.13  .24  -.23  .05  -.01  -.23  -.01  -.29  .03  -.07  .05  .00  .17  -.01  .17  .08  -.03  .12  -.06  -.03  -.08  -.09  -.02  .02  -.04  .08  -.10  .09  .60  -.08  -.03  .00  -.02  -.01  -.02  -.06  -.11  -.08  -.05  -.25  -.03  .03  .02  -.08  -.06  -.07  .05  -.10  -.04  -.05  -.05  -.08  -.12  -.01  -.13  .20  .10  -.27  -.08  -.26  -.05  .20 | <16> <95>
-.10  -.19  -.01  -.03  .07  .26  -.14  .29  -.13  .16  -.08  -.01  .02  .05  .12  .05  -.07  -.08  .06  -.09  .22  .10  .09  .28  .37  -.22  .10  .06  -.27  .09  -.06  .03  .03  .04  .07  .21  .00  .08  .02  .00  .07  .00  -.01  -.11  .03  -.02  .07  -.04  .10  .09  -.06  .00  .03  -.03  .01  .05  -.09  -.29  .27  .04  -.17  .09 | <24> <92>
-.05  -.17  .11  .08  .04  .16  -.08  .28  -.03  .02  -.03  -.10  -.04  .05  -.24  .40  .00  .05  .05  -.10  .14  .02  .12  .08  .07  -.01  -.01  .02  -.53  .00  .03  -.03  .01  .04  .11  .13  -.10  .18  .00  .15  .07  -.05  -.03  -.09  .01  .04  -.05  .08  .13  .12  -.04  .09  .04  -.04  .01  .02  -.01  .11  .04  .13  -.06  .04 | <24> <96>
-.04  -.08  .15  .04  .07  .27  .04  .33  -.05  .02  -.05  -.27  -.01  .02  -.31  .04  -.01  -.18  .09  -.31  .15  .00  .07  .06  .13  -.08  .03  -.03  -.35  .14  -.05  .06  -.02  .00  .06  .18  -.14  .06  .06  .07  .10  -.10  .02  .05  -.01  -.01  .00  .15  .11  .16  -.06  .01  .04  .02  .03  -.12  -.01  -.09  .09  -.02  -.06  -.01 | <24> <96>
-.01  -.11  -.16  -.12  .01  -.08  -.05  -.16  -.08  -.17  .13  .16  -.30  .00  .52  -.23  .12  -.10  -.05  .09  .05  .20  -.07  -.11  .24  .05  .20  .14  .60  -.15  -.16  -.10  -.01  -.11  -.11  -.15  .54  -.30  -.18  -.32  -.32  .15  .06  .24  .00  .03  -.16  .05  -.06  -.10  .04  -.04  .14  .03  -.06  -.06  -.43  .09  .09  -.02  .15  -.16 | <14> <82>
.07  .22  -.21  .01  -.10  -.48  -.10  -.18  .00  .16  -.01  .04  -.14  -.05  -.01  -.01  -.10  .00  .03  .07  .03  .03  .07  -.51  -.22  .11  -.11  .33  -.35  -.28  -.05  -.05  -.05  .03  .15  -.04  -.05  .34  -.06  .43  -.10  -.06  -.13  -.19  .12  .08  -.06  -.16  -.01  -.08  -.04  .08  .04  .11  -.01  .24  .21  .37  -.39  .04  -.06  -.18 | <18> <107>
.18  -.01  -.15  -.07  .04  -.25  -.07  .01  -.14  .05  .02  .11  -.06  .06  -.02  .18  -.11  .06  .11  -.09  .26  -.04  -.07  -.02  .11  -.02  -.07  .07  .10  .10  -.09  .09  -.14  .01  -.03  -.06  -.06  .06  .03  .33  -.01  -.09  .01  -.03  .00  .01  .02  -.06  .13  .01  -.10  -.08  -.08  .13  .03  .02  .00  -.43  .13  -.07  -.04  .22 | <16> <105>
-.10  -.12  .21  .03  .03  .24  .00  .45  -.02  .19  -.11  -.22  -.17  -.05  -.16  -.02  .04  -.07  .01  -.06  .21  .17  .04  .12  .24  -.10  -.01  -.04  -.60  .00  -.02  .02  -.12  .05  .17  .20  .02  .20  .07  .30  .14  -.10  -.03  -.03  .05  .02  .03  .16  .24  .14  .02  .14  .12  -.02  -.01  -.13  .09  .02  .20  .19  -.12  -.09 | <24> <96>
.00  -.04  .01  .04  .05  .19  -.17  .18  .01  .01  .02  -.07  -.05  .04  .01  .12  .01  -.04  .04  -.09  .11  .02  .03  .12  .13  -.12  .04  .01  -.07  .09  .01  -.01  -.01  .04  .07  .03  -.02  -.07  .01  -.08  .09  -.04  .02  -.01  .04  .06  -.05  -.06  .09  .04  .05  -.14  .06  -.04  -.13  -.06  -.03  -.11  .10  .15  -.01  .09 | <24> <92>
.01  .17  -.18  .10  -.15  -.09  -.05  -.14  .17  .14  .00  -.12  -.01  -.11  .18  .04  -.15  .06  -.09  .05  -.17  -.23  -.05  -.27  -.17  .09  -.26  .29  .22  -.20  -.03  -.24  -.02  .09  .11  -.04  -.23  .25  .06  -.04  -.04  -.18  .05  -.33  -.10  .05  -.14  -.49  .06  -.01  -.07  .17  -.05  -.05  -.06  .05  .25  .21  -.08  -.07  -.10  .10 | <18> <85>
-.09  -.01  .01  .08  -.04  .16  -.10  -.03  .08  -.02  .03  -.18  .07  .06  .01  .04  .09  -.05  -.09  .00  -.14  .03  -.07  -.01  .01  .09  -.09  .05  -.09  -.03  .01  -.01  -.03  -.10  .01  .03  .00  -.07  -.01  -.22  .07  -.15  .04  -.11  .03  -.03  .00  .00  -.02  .04  .04  .09  .05  -.05  -.07  -.20  -.13  .13  -.02  -.04  .11  .05 | <24> <86>
.02  -.09  -.17  -.04  -.05  .01  -.29  -.26  .03  -.09  .04  .00  -.10  -.01  .27  .01  .07  -.05  -.14  -.06  .09  .11  -.07  -.15  .09  .16  -.03  .29  .06  -.13  .04  -.04  -.15  -.09  .07  -.06  .25  -.25  .01  -.29  .06  -.09  .04  -.09  .04  .05  -.12  -.07  -.03  -.07  .05  .05  .03  -.01  -.09  -.08  -.15  -.16  .14  -.04  .20  -.05 | <14> <100>
-.04  .01  -.21  .03  -.03  .18  -.09  -.11  .12  .01  .02  -.06  -.27  -.07  .54  -.06  .08  -.09  -.08  .07  .02  .19  -.06  -.21  .20  .00  .05  .09  .44  -.05  -.10  -.15  -.05  -.10  -.06  -.03  .33  -.19  -.13  -.36  -.06  .04  .08  -.03  -.04  .05  -.08  .13  -.02  -.07  .04  .19  .01  .19  -.07  -.10  -.22  .36  .13  .06  .11  -.14 | <14> <82>
-.04  -.03  -.11  .07  -.02  -.17  -.15  -.11  .05  -.09  .07  .02  -.14  -.18  .26  -.01  .06  .02  .04  .13  .11  .11  -.08  -.48  .14  -.01  .00  .20  -.08  -.10  -.02  -.08  -.04  -.11  -.03  -.08  .15  -.10  -.03  .10  -.08  -.14  .23  -.05  .09  .06  -.18  .06  .11  -.10  .11  .19  .11  .10  -.09  -.23  -.28  -.01  .04  .03  .15  -.03 | <14> <100>
-.07  .06  -.12  -.05  -.05  -.02  -.18  -.15  .03  -.01  .01  -.07  -.02  .14  .20  .03  -.07  .07  .01  -.05  -.03  .04  .03  -.17  -.11  .15  -.09  .27  -.14  -.14  .02  -.04  .03  .00  .11  -.05  -.06  .17  -.02  -.12  -.01  -.10  -.04  -.21  -.05  .08  -.05  -.10  -.03  -.04  -.03  .03  .02  -.21  -.02  .10  .02  .43  .00  -.03  -.17  .03 | <18> <85>
.00  -.10  -.03  .04  .02  .08  -.17  -.10  .04  -.03  .00  -.10  -.02  -.10  .08  .00  .02  -.01  -.07  -.04  .15  .09  .02  -.15  .09  .00  -.09  .13  -.09  .00  .03  -.02  -.03  -.11  .08  -.03  .07  .00  .11  .07  .05  -.14  .05  -.14  .05  .01  -.08  .06  .03  .04  .04  .14  .02  -.03  -.07  -.19  -.20  -.01  .00  .06  .08  .01 | <14> <100>
-.01  .03  .21  .00  .17  .25  .10  .39  -.10  .15  -.03  -.10  .01  .08  -.23  .11  -.14  -.05  .17  -.10  .09  -.03  .06  .22  -.06  -.17  .03  -.15  -.38  .16  -.20  .08  .03  .10  .27  .11  -.26  .10  .05  .06  .16  .02  -.14  -.01  -.03  .05  .05  .03  .08  .12  -.05  -.02  -.12  -.10  .07  .07  .00  -.03  .13  -.15  -.24  -.01 | <24> <92>
.13  .23  -.21  .09  -.04  -.37  -.05  -.12  -.06  .14  -.08  .04  -.24  .01  .09  .03  -.02  -.08  -.05  -.01  -.04  -.02  .17  -.46  -.05  .12  -.08  .26  -.20  -.26  -.02  -.02  .01  -.05  .19  .18  -.11  .35  -.04  .20  -.13  .05  -.02  -.10  -.06  .14  -.10  -.16  .02  -.02  -.08  .02  -.05  .12  .01  .31  .31  .46  -.06  .02  -.07  .09 | <18> <107>
.10  -.02  -.05  .05  .09  -.29  .02  .18  -.05  .17  -.10  .02  -.08  -.16  -.19  .11  -.02  -.01  -.01  .04  .21  .16  .07  -.28  -.07  .02  -.10  .15  -.55  -.16  .03  .02  .00  .11  .12  -.03  -.16  .31  .01  .49  -.08  -.11  .04  -.07  -.02  .10  -.03  .05  .08  .03  -.12  .01  .07  .26  -.04  .14  .04  .16  .10  .06  -.11  .07 | <18> <94>
.11  .04  -.16  -.05  -.10  -.36  .07  -.17  -.07  -.06  .00  .10  .11  -.02  -.10  -.06  -.03  .05  .12  .03  -.07  -.18  -.03  -.11  -.19  .04  .03  .15  .23  -.01  .05  .06  .01  .11  -.09  -.14  -.07  .08  .04  .15  -.14  -.06  -.01  -.09  -.06  .10  .05  -.16  -.06  .11  -.11  -.18  -.07  .08  .04  .22  .06  -.21  -.14  -.22  -.01  .14 | <16> <95>
-.04  .28  -.21  .06  -.09  -.19  -.17  -.10  .11  .25  -.04  -.12  -.15  -.02  .15  -.04  .03  .02  -.06  .00  .07  .04  .00  -.51  -.20  .18  -.30  .37  -.53  -.27  .00  -.10  .01  .05  .35  .02  -.19  .49  -.04  .07  -.02  -.23  -.09  -.37  -.09  .10  -.10  -.13  .10  -.02  .00  .16  .06  .05  -.03  .20  .24  .60  .00  .01  -.14  .03 | <18> <85>
-.01  -.11  .12  .01  .00  .17  -.03  .33  -.15  .14  -.01  -.13  -.05  .07  -.21  -.05  -.06  -.10  .03  -.09  .13  .04  .29  .04  .04  .01  -.01  -.03  -.58  -.09  .02  .07  .02  .01  .17  .19  -.06  .17  .02  .12  .00  -.07  .01  -.03  .01  .14  -.04  .11  .07  .13  .06  .02  -.13  .06  .00  .01  -.06  .28  .05  .22  -.13  -.01 | <24> <96>
-.02  -.03  -.11  .03  .10  .00  .06  .01  -.06  -.01  .04  -.03  -.16  -.17  .38  -.07  .04  -.14  -.11  .05  .11  .25  -.11  .04  .27  -.05  .20  .05  .60  .01  -.11  -.12  .01  -.11  -.16  -.12  .37  -.24  -.13  -.10  -.02  .12  -.02  .13  .03  -.04  -.09  .15  .02  -.06  .11  .12  .11  -.05  -.03  -.18  -.41  -.34  .06  .00  .13  -.06 | <14> <82>
-.12  -.02  -.03  -.03  -.05  .03  -.10  .07  .08  .07  -.02  -.02  -.10  .10  -.04  -.02  .10  -.07  .05  -.02  -.03  .02  .01  -.08  -.14  .02  -.12  .23  -.51  -.09  -.06  -.06  .00  .11  .23  .18  -.18  .29  -.03  -.02  .00  -.08  -.06  -.25  -.07  .06  .01  -.05  .05  -.01  .16  .05  -.06  -.18  -.01  .07  .23  .40  .04  .02  -.13  -.05 | <18> <94>
-.17  .22  -.39  .03  -.06  .01  -.28  -.04  .09  .25  -.01  -.17  -.06  -.05  .20  .00  -.09  -.03  -.03  -.10  .08  .06  -.05  -.16  .02  .09  -.12  .37  -.56  -.06  -.01  -.12  .08  -.08  .35  -.02  -.24  .33  .05  .06  .08  -.23  .09  -.42  -.11  .20  -.13  -.18  .10  .01  -.05  .05  -.24  -.04  .06  -.05  .19  .24  .06  -.02  -.19  .01 | <18> <85>
-.13  .08  .01  .08  .06  .30  .03  .11  .10  .06  .00  -.21  -.08  -.11  .24  .11  .09  -.04  -.03  .05  -.04  .05  -.06  -.01  .15  -.05  -.06  .01  -.11  .07  -.11  -.15  .04  -.17  .03  .10  .02  .01  .03  -.10  .14  -.01  .01  -.10  .04  .02  .05  -.03  .10  .04  .04  .04  .06  -.15  .03  -.20  -.32  -.03  .02  .08  .00  -.04 | <24> <86>
.06  .07  -.25  .11  .07  -.37  .09  -.09  -.22  .03  .08  .21  -.32  -.35  .39  -.03  -.15  .05  .00  .11  .22  .11  -.12  -.25  .22  -.03  .10  .21  .40  -.08  -.10  -.07  -.08  -.13  -.18  -.13  .34  -.12  -.17  .39  -.09  .10  .06  .10  .15  .03  -.20  .06  .05  -.12  .03  .02  .12  .18  -.02  .05  -.30  -.30  .04  .01  .16  .05 | <14> <82>
-.05  .14  .03  .04  .01  .01  .09  .10  .01  .14  -.07  -.05  -.14  .00  -.09  -.16  -.07  .02  -.03  .08  .02  .00  .10  -.21  -.01  -.01  .01  .09  -.12  -.06  -.12  -.22  -.11  .21  .06  .04  .04  .23  -.11  .09  -.04  .01  -.03  .11  .01  .02  .03  .10  .00  .02  .02  .09  .04  .04  .03  .20  .03  .35  -.11  .10  -.01  .00 | <16> <105>
-.07  .11  -.02  .03  .09  -.12  .13  .03  -.08  .07  -.13  .00  -.02  -.28  .04  .05  -.03  -.03  -.02  -.05  -.02  -.14  .00  -.10  -.03  -.13  -.12  -.13  -.04  .03  .04  -.13  -.05  -.08  -.03  -.01  .00  .09  .09  .31  .03  .13  .03  -.03  .05  -.08  .01  .02  .05  -.06  -.06  .07  .04  .14  .03  .03  .12  -.24  -.02  -.01  -.02  -.01 | <16> <105>
.08  .07  -.05  .00  -.03  -.18  -.12  -.25  -.02  -.14  -.01  -.01  .27  .11  -.27  .08  .03  .07  .13  -.02  .08  -.10  -.10  .04  -.09  .14  -.05  -.02  .10  .17  .07  .15  .03  .01  -.07  -.13  -.13  -.15  .10  .13  .11  -.15  .09  -.03  -.02  -.05  -.07  -.06  .00  .01  .07  -.06  -.04  .01  -.02  .00  .02  -.22  -.14  -.23  .12  .04 | <16> <95>
.07  .38  .01  .12  -.09  -.40  .03  -.16  .05  .19  -.06  .05  -.07  -.16  -.05  .01  -.03  .05  .05  .12  -.11  -.07  .03  -.55  -.27  .11  -.15  .11  -.38  -.23  -.08  -.12  -.04  .10  .07  -.15  -.18  .27  .00  .49  -.13  -.09  -.09  -.07  .00  -.02  -.10  .04  -.03  -.03  -.09  .06  .06  .08  -.01  .21  .29  .39  -.17  .07  .05  .06 | <18> <107>
.10  .07  -.18  .09  .09  -.10  .01  -.03  .00  -.03  .03  .03  -.21  -.12  .32  -.04  .08  -.02  -.12  .09  .13  .28  .00  -.14  .16  -.02  .09  .17  .34  -.12  -.11  -.02  .04  -.11  -.06  -.07  .26  -.06  -.12  .05  -.09  .04  .12  .11  -.01  .06  -.13  .03  .06  -.10  .03  -.06  .11  .10  .04  .00  -.20  .00  .29  .06  .20  -.08 | <14> <88>
-.39  -.05  -.14  -.08  -.04  -.14  -.35  -.12  -.12  -.15  .00  .03  -.07  .05  .15  .02  .07  .00  -.04  -.08  .35  .16  -.15  -.07  .08  .20  .00  .36  -.12  -.12  .02  .08  -.04  -.08  .10  -.09  .03  -.14  -.05  .15  .06  -.28  .20  -.33  .03  .05  -.13  -.11  .07  -.01  .18  .05  .02  .02  -.22  -.20  -.31  .03  -.02  -.07  .08  .04 | <14> <100>

.17  .06  .14  .04  -.27  -.08  -.01  .21  -.11  -.01  -.06  -.01  -.07  .08  -.13  .23  -.42  -.32  .04  .10  -.09  -.37  .57  -.05  .00  -.08  -.29  -.04  -.02  .14  .03  .05  .11  .04  .02  .03  -.02  -.48  .23  .18  .10  .00  -.02  .16  -.08  .13  -.41  -.20  -.02  -.12  -.04  .21  -.10  -.10  .59  .06  .10  .05  -.40  .23  .00  -.04 | (69) <66>
.15  .09  -.04  -.22  -.11  -.07  .00  .23  -.09  .08  .02  -.08  .06  .08  .11  .20  -.24  -.15  -.17  .01  .16  -.18  .13  .12  -.05  .10  -.08  -.10  .03  -.23  -.03  .25  .31  .23  -.05  -.09  .07  -.21  .14  .34  -.06  .24  .01  .02  -.16  .09  .13  -.42  -.38  -.45  -.41  .23  -.30  .49  -.23  .09  -.04  .46  .33  .18  -.31  .07 | (66) <62>
.01  .08  -.02  .01  -.04  -.11  -.17  .02  .02  .15  .16  -.08  -.03  .11  .24  .21  .16  -.13  .26  -.11  .14  .00  -.24  -.07  -.14  .13  .18  -.17  .05  -.16  -.03  .07  .11  -.17  -.14  -.02  .11  .01  .08  .10  -.16  .37  -.01  -.06  -.06  -.07  .23  -.12  -.14  -.26  -.18  .00  -.27  .06  -.27  .12  -.16  -.05  .26  .12  -.30  .06 | (66) <50>
-.04  -.12  .12  -.37  -.17  -.18  -.04  .28  -.34  -.03  -.04  .13  -.01  -.01  -.01  .19  -.27  -.30  -.04  .10  -.23  -.49  .57  -.01  .06  -.13  -.07  .06  .00  .05  .14  .14  -.04  .07  .09  .11  -.05  -.26  .09  -.03  -.08  .10  -.04  .12  -.26  .06  -.36  -.09  -.04  -.05  -.18  .34  -.02  .41  -.18  .01  .02  .21  -.17  .04  -.01  .00 | (69) <60>
.02  .07  .21  -.06  -.10  -.09  -.05  .00  -.10  -.01  -.15  -.06  -.09  -.06  -.10  .15  -.37  -.32  -.04  .00  .02  -.39  .28  .15  .10  -.13  -.16  .16  .17  -.15  -.03  .17  .02  .14  .05  .01  -.07  -.29  .15  .20  -.03  .10  -.01  .20  -.17  .11  -.51  -.40  -.24  -.22  -.21  .20  -.10  .48  -.09  .10  .07  .24  .04  .16  .03  .71 | (69) <51>
.27  -.01  .12  -.19  -.09  -.17  .00  .17  -.21  .06  .20  .03  -.01  .05  -.10  .23  -.23  -.28  .16  .16  .02  -.24  .25  -.07  -.03  .04  -.20  -.06  -.11  .08  .06  .09  .24  -.05  -.16  .15  .02  -.38  .23  .07  .02  -.21  .01  .19  .02  .16  -.34  -.24  .09  -.31  .06  .20  -.01  .17  .17  -.01  .24  .03  -.07  .05  -.10  .25 | (69) <66>
.05  -.10  .28  .11  -.07  -.16  -.01  .14  .01  .03  -.15  .08  .14  -.06  -.18  -.05  -.22  -.29  -.13  .14  -.01  -.17  .31  -.02  .02  .02  -.17  .00  .12  .19  .00  .07  -.15  -.06  .15  .02  -.05  -.11  .10  -.23  .02  .11  .14  .32  .04  -.05  -.30  -.26  -.09  -.22  -.07  .26  .09  .25  -.08  .04  .09  .03  -.08  .10  -.06  .14 | (69) <66>
.15  -.10  .13  .10  -.15  -.09  -.04  -.01  -.13  .06  -.08  .09  .06  .01  .06  .21  -.17  -.20  -.06  -.06  .08  -.31  .40  -.05  .03  .02  -.06  -.03  -.06  .02  .09  .05  .02  -.02  .05  -.02  .07  -.47  -.03  .09  .02  .01  -.01  .36  -.18  .06  -.19  -.08  .05  -.59  -.15  .30  -.06  .24  .04  .06  -.04  -.03  -.12  .08  -.30  -.07 | (69) <51>
.15  .05  -.10  -.22  -.01  -.10  -.14  -.11  -.07  .02  .06  -.03  .17  -.07  .05  .07  -.24  -.08  .03  -.11  .26  -.12  -.01  .12  .07  .07  -.03  -.03  .09  -.27  .01  .15  .11  .11  -.23  -.16  -.02  -.23  .02  .11  .07  .31  -.05  .03  -.24  -.08  .05  -.20  -.09  -.34  -.26  .21  -.37  .46  -.19  -.03  .09  .06  .43  .16  -.15  .19 | (66) <50>
.00  .13  .16  .15  -.09  -.14  .01  .25  .06  .09  -.03  .01  -.15  .01  -.03  .02  -.30  -.19  .07  .00  .04  -.09  .05  -.13  .01  -.01  -.09  -.07  .14  .08  -.03  -.04  -.04  -.03  .00  .11  -.01  -.56  .10  -.01  -.04  .10  -.02  .15  -.27  .03  -.02  -.15  -.09  -.12  -.03  .31  -.04  .03  -.08  .16  -.10  .09  -.31  .05  -.04  -.01 | (69) <60>
.27  .22  .01  -.10  -.10  -.02  -.15  -.03  -.08  .14  .22  -.17  .12  .02  .05  .17  -.19  .05  .02  -.06  .30  -.03  .01  -.16  -.14  .03  -.14  -.06  -.01  -.14  .12  .09  .23  .07  -.06  -.16  .17  -.11  .04  .24  -.20  .00  .00  -.15  -.14  .06  -.02  -.16  -.10  -.22  -.20  .08  -.23  .12  -.08  .13  -.12  -.09  .34  .10  -.35  .04 | (66) <62>
.05  -.07  .01  -.11  .00  .03  -.12  -.12  .08  -.16  -.05  .06  .04  .00  -.01  -.08  -.12  -.23  -.05  -.03  .05  -.10  -.05  .05  .00  .09  -.05  .13  .28  -.11  -.12  .14  .57  .09  -.05  -.04  .15  .04  .11  .05  -.04  .26  -.01  .08  -.03  -.03  .08  -.05  -.20  -.22  -.27  .32  -.21  .26  -.22  .04  .01  .02  .31  .02  -.17  .03 | (66) <50>
.00  .08  .29  .07  -.21  -.19  .06  .15  -.20  .03  -.03  .07  -.06  -.12  -.34  -.07  -.20  -.31  .12  .04  -.37  -.39  .12  -.09  .15  .11  -.10  -.03  .06  .07  -.04  .15  -.06  .09  -.03  .12  -.08  -.34  -.11  -.13  -.01  .26  -.01  .32  -.10  -.08  -.27  -.18  -.10  -.32  -.12  .37  -.07  .35  -.06  .10  .35  .17  -.13  -.01  -.09  .49 | (69) <66>
.26  .09  -.12  -.36  -.11  .08  -.02  .05  -.12  .04  .35  -.17  .08  .07  .28  .36  -.18  .04  .00  .08  .26  -.01  .00  -.07  .06  .23  .01  -.17  -.17  -.27  .07  -.02  .27  .07  -.08  -.06  .01  -.13  .08  .03  .04  .04  .02  -.38  -.01  .17  .03  -.17  -.01  -.17  -.41  .16  -.33  .24  .03  .06  -.03  -.08  .56  .08  -.37  .13 | (66) <50>
.00  .05  .23  .22  .08  -.29  .07  .41  -.26  .03  -.18  -.06  -.12  -.05  -.19  -.14  -.12  -.34  -.04  .13  -.06  -.29  .23  -.06  -.02  .01  -.05  -.03  .17  .13  -.08  .09  .07  .15  -.12  .05  .22  .03  .01  -.39  .09  .27  -.02  .04  -.11  -.12  -.16  -.23  -.24  -.07  -.11  .31  .03  .19  -.29  -.03  -.25  .06  -.37  .05  .05  .03 | (69) <60>
